Below are the code and all the weights of a small trained network. Each question names an input and a class and asks about switching units off, where a switched-off unit gives its printed mean instead of its output.

import numpy as np


def w(rows, s, z=0):
    codes = np.array(rows[::2]) - 128.0
    scale = np.full(codes.shape[1], s)
    scale[-1] = z or s
    return codes * scale


def f(y):
    return y / 2 * (1 + np.tanh(0.7978845608 * (y + 0.044715 * y**3)))


def log_softmax(a):
    a = a - a.max(-1, keepdims=True)
    return a - np.log(np.exp(a).sum(-1, keepdims=True))


def net(x, mask):
    res = np.array(x, float).reshape(1, 6) / 4 @ E
    y = f(res @ A[0][:, :-1].T + A[0][:, -1])
    res = res + np.where(mask, y, B[0][:, -1]) @ B[0][:, :-1]
    return log_softmax(res[-1] @ U[:, :-1].T + U[:, -1])


A, B = {}, {}
E = w([
[48,72,57,160,157],'x0',
[164,215,132,254,34],'x1',
[100,150,146,125,118],'x2',
[106,181,89,101,141],'x3',
[55,152,100,36,36],'x4',
[133,120,127,131,129],'x5',
],0.01)
A[0] = w([
[128,205,119,213,195,227],'n0',
[84,150,104,152,100,232],'n1',
[130,148,137,195,162,171],'n2',
[115,69,131,13,95,216],'n3',
[117,191,143,96,157,255],'n4',
[100,94,144,154,249,168],'n5',
[185,178,138,97,99,82],'n6',
[143,90,158,62,188,209],'n7',
[198,174,179,100,202,242],'n8',
[155,163,175,76,98,153],'n9',
[132,198,141,157,109,203],'n10',
],0.014,0.0046)
B[0] = w([
[151,49,72,223,152,218],'n0',
[164,23,202,51,84,178],'n1',
[112,68,115,216,159,186],'n2',
[191,200,219,42,229,248],'n3',
[153,39,165,102,97,177],'n4',
[17,53,37,102,52,226],'n5',
[172,213,199,225,102,175],'n6',
[169,94,109,20,170,223],'n7',
[175,5,231,186,10,210],'n8',
[228,254,154,121,80,189],'n9',
[83,157,165,177,75,196],'n10',
],0.0073,0.015)
U = w([
[164,28,210,72,66,254],'0',
[226,204,193,68,191,42],'1',
[201,114,191,197,142,61],'2',
[142,254,177,134,67,70],'3',
[36,42,59,74,186,3],'4',
[82,149,160,30,200,182],'5',
[102,98,82,217,224,26],'6',
],0.009,0.0054)

Each question gives the input, the list of numbers given to net, and the class t.
The units are the neurons (one row each of A and B). Each row of codes is followed by its name. A weight is (code - 128) times the scale printed after its matrix; where a second scale follows, it is the last column's (A, B and U).
mask holds one flag per neuron, in row order. A switched-off neuron (its flag False) gives its mean, the last column of its row in B, instead of its output. The means were averaged over made-up inputs and are rounded, as every weight is.
A unit's drop is (log p(t) with every unit on - log p(t) with that unit switched off) / (log p(t) with every unit on - log p(t) with every unit switched off).
The circuit of an input: a set's keep is (log p(t) with only the set's units on - log p(t) with every unit switched off) / (log p(t) with every unit on - log p(t) with every unit switched off). Starting from all 11 units, units are removed one at a time, each time the one whose removal leaves the highest keep (on an exact tie, the one counted first), for as long as the keep stays at least 0.8.
units of the circuit, in order: the units of the circuit, biggest drop first
most important unit: the unit with the biggest drop
top k neurons: the k neurons with the biggest drops, biggest first
drop when u is switched off: that unit's drop, to one decimal
input [5,-5,2,2,1,5], class 5: most important unit	n3
input [-7,3,-5,-8,0,2], class 2: top 2 neurons	(n8, n5)
input [-2,2,-6,8,5,-5], class 3: units of the circuit, in order	(n7, n8)
input [-5,2,2,5,2,-7], class 3: units of the circuit, in order	(n9, n7)
input [4,0,4,-1,6,-1], class 5: units of the circuit, in order	(n8, n3)
input [-1,-1,8,4,4,6], class 1: units of the circuit, in order	(n5, n8)
input [1,0,-4,2,-5,-8], class 4: top 3 neurons	(n5, n6, n9)
input [3,-8,1,-3,0,6], class 4: top 2 neurons	(n5, n9)
input [1,-4,1,4,5,-2], class 5: top 2 neurons	(n6, n8)
input [8,-8,-5,-7,2,6], class 5: top 3 neurons	(n3, n0, n2)
input [2,-2,-1,-4,-1,1], class 4: top 2 neurons	(n8, n9)
input [-7,-6,4,6,1,-5], class 1: top 3 neurons	(n3, n9, n5)
input [8,-8,1,-4,2,-6], class 5: top 3 neurons	(n3, n0, n2)
input [-8,8,1,-3,2,5], class 3: units of the circuit, in order	(n9)
input [0,-3,8,-8,6,6], class 1: top 2 neurons	(n3, n5)
input [1,-8,1,-2,-7,-5], class 4: top 3 neurons	(n5, n9, n1)
input [-3,4,-8,3,0,-5], class 2: top 2 neurons	(n5, n0)
input [3,-3,0,-7,-6,-5], class 4: drop when n5 is switched off	0.2
input [-2,3,2,0,7,2], class 3: drop when n3 is switched off	0.0
input [0,-7,6,2,6,-2], class 1: units of the circuit, in order	(n3)
input [8,-2,5,-4,-6,8], class 4: drop when n5 is switched off	0.3
input [0,-7,-1,7,8,-4], class 1: drop when n5 is switched off	0.1
